Here is a tiny trained network, its code and every weight. The questions are about switching its units off for an input and a class, where a switched-off unit gives its printed mean instead of its output.

import numpy as np


def w(rows, s, z=0):
    codes = np.array(rows[::2]) - 128.0
    scale = np.full(codes.shape[1], s)
    scale[-1] = z or s
    return codes * scale


def f(y):
    return y / 2 * (1 + np.tanh(0.7978845608 * (y + 0.044715 * y**3)))


def log_softmax(a):
    a = a - a.max(-1, keepdims=True)
    return a - np.log(np.exp(a).sum(-1, keepdims=True))


def net(x, mask):
    res = np.array(x, float).reshape(1, 8) / 4 @ E
    y = f(res @ A[0][:, :-1].T + A[0][:, -1])
    res = res + np.where(mask, y, B[0][:, -1]) @ B[0][:, :-1]
    return log_softmax(res[-1] @ U[:, :-1].T + U[:, -1])


A, B = {}, {}
E = w([
[177,123,122,221,134,75,158,162,7,135,182],'x0',
[189,196,202,122,132,59,65,47,130,62,127],'x1',
[136,110,131,133,121,133,106,135,127,129,122],'x2',
[76,102,186,192,115,213,133,66,100,68,146],'x3',
[80,252,157,186,148,186,90,151,112,255,99],'x4',
[31,153,112,70,65,69,92,154,56,72,121],'x5',
[139,126,126,121,115,137,132,121,115,130,111],'x6',
[86,76,181,158,38,67,158,63,162,224,145],'x7',
],0.0076)
A[0] = w([
[71,203,124,83,105,177,84,72,239,140,53,42],'N1',
[101,114,176,126,75,96,158,97,143,175,173,82],'N2',
[66,206,160,131,140,172,103,138,115,244,99,225],'N3',
[156,157,157,191,150,104,87,139,12,190,150,89],'N4',
[131,157,194,133,24,131,118,127,142,193,130,37],'N5',
[117,97,133,140,79,83,127,81,144,196,137,36],'N6',
[94,99,155,143,129,191,114,74,94,109,148,2],'N7',
[218,229,253,119,129,52,44,39,128,83,102,132],'N8',
[247,132,131,163,141,169,161,97,174,169,141,39],'N9',
[87,83,114,68,162,152,60,105,184,137,93,82],'N10',
[30,173,57,151,82,57,108,121,105,90,93,63],'N11',
[133,222,107,154,174,199,54,144,98,106,100,132],'N12',
[189,148,83,65,106,61,83,174,163,209,115,80],'N13',
[77,124,143,179,107,196,103,81,129,92,145,94],'N14',
[89,135,129,71,67,125,67,147,61,117,151,43],'N15',
],0.0075,0.003)
B[0] = w([
[215,100,47,231,49,69,149,83,96,105,167,190],'N1',
[200,191,94,58,153,169,77,240,147,105,128,166],'N2',
[89,64,169,58,75,95,139,110,151,138,166,221],'N3',
[140,77,75,169,108,57,146,75,75,115,197,192],'N4',
[157,181,168,78,137,159,125,185,169,55,215,163],'N5',
[197,235,101,95,123,162,79,174,103,86,173,161],'N6',
[134,190,160,163,193,90,161,157,141,98,57,147],'N7',
[57,69,90,126,75,163,114,215,141,174,80,250],'N8',
[70,131,100,135,176,186,82,30,187,159,145,182],'N9',
[161,159,42,181,85,53,121,146,58,142,153,162],'N10',
[88,158,84,161,156,171,74,30,213,186,147,175],'N11',
[178,142,150,45,153,114,108,160,131,90,150,194],'N12',
[82,185,254,203,173,93,240,131,154,73,16,178],'N13',
[63,178,196,172,153,88,225,138,89,78,68,165],'N14',
[143,148,128,176,238,164,44,47,234,179,123,164],'N15',
],0.008,0.011)
U = w([
[193,134,50,233,90,43,144,105,75,125,162,69],'0',
[112,170,125,166,205,188,70,30,221,189,125,80],'1',
[96,214,245,196,157,81,207,153,125,93,38,92],'2',
[213,222,124,48,155,175,100,218,124,73,170,98],'3',
[115,114,133,122,107,119,141,129,122,144,113,246],'4',
[121,41,173,37,104,63,153,97,156,88,154,145],'5',
[54,78,83,143,84,184,151,234,118,211,80,113],'6',
],0.011,0.013)

Each question gives the input, the list of numbers given to net, and the class t.
The units are the neurons (one row each of A and B). Each row of codes is followed by its name. A weight is (code - 128) times the scale printed after its matrix; where a second scale follows, it is the last column's (A, B and U).
mask holds one flag per neuron, in row order. A switched-off neuron (its flag False) gives its mean, the last column of its row in B, instead of its output. The means were averaged over made-up inputs and are rounded, as every weight is.
A unit's drop is (log p(t) with every unit on - log p(t) with that unit switched off) / (log p(t) with every unit on - log p(t) with every unit switched off).
The circuit of an input: a set's keep is (log p(t) with only the set's units on - log p(t) with every unit switched off) / (log p(t) with every unit on - log p(t) with every unit switched off). Starting from the 12 units with the biggest drops (on a tie, the unit counted first), units are removed one at a time, each time the one whose removal leaves the highest keep (on an exact tie, the one counted first), for as long as the keep stays at least 0.8.
units of the circuit, in order: the units of the circuit, biggest drop first
unit that matters most: the unit with the biggest drop
top k neurons: the k neurons with the biggest drops, biggest first
drop of u: that unit's drop, to one decimal
input [-4,2,-6,0,5,3,0,6], class 3: top 4 neurons -> N5; N2; N6; N4
input [7,-7,-1,-4,2,3,-8,-7], class 0: units of the circuit, in order -> N4
input [4,6,8,-5,-5,8,4,3], class 1: units of the circuit, in order -> N15; N11
input [-7,-3,-6,-7,-3,-6,4,4], class 0: units of the circuit, in order -> N1; N10
input [-3,1,-7,6,-8,-8,-3,2], class 1: top 2 neurons -> N9; N3
input [1,6,-5,1,-6,8,-1,-5], class 1: units of the circuit, in order -> N15; N11
input [-1,-1,-1,7,3,7,4,7], class 1: top 2 neurons -> N11; N15
input [-4,-4,3,-1,8,5,-2,-4], class 5: units of the circuit, in order -> N3; N12
input [-8,-7,5,-3,-4,0,-5,2], class 0: units of the circuit, in order -> N10; N1
input [0,-5,4,6,0,0,-2,-4], class 2: units of the circuit, in order -> N8; N14
input [-7,8,0,-1,4,-4,3,6], class 6: top 2 neurons -> N8; N4
input [-8,4,0,-1,-7,8,-4,8], class 0: top 2 neurons -> N1; N10
input [4,-3,-2,-3,3,4,-8,5], class 3: units of the circuit, in order -> N2; N6
input [-5,-6,-2,0,2,-3,3,-8], class 3: units of the circuit, in order -> N12
input [5,-7,-4,6,-7,-5,4,8], class 3: top 3 neurons -> N2; N6; N8
input [-3,5,-7,-3,4,-2,5,-2], class 4: top 2 neurons -> N1; N12
input [7,2,7,0,-4,-8,-7,-2], class 1: top 2 neurons -> N9; N1
input [0,4,0,-7,2,7,4,3], class 1: top 3 neurons -> N11; N15; N14
input [0,6,3,7,3,-6,3,-5], class 2: top 4 neurons -> N14; N7; N11; N15
input [2,8,8,-7,-8,-3,8,-2], class 4: unit that matters most -> N8
input [-8,-3,1,4,-7,-7,-3,8], class 0: top 2 neurons -> N10; N1
input [-6,2,-6,5,4,3,-3,-1], class 0: top 3 neurons -> N1; N10; N13
input [-4,-8,2,-6,8,7,1,-3], class 5: units of the circuit, in order -> N3; N8
input [-6,-7,-4,7,7,2,1,8], class 3: drop of N2 -> 0.4
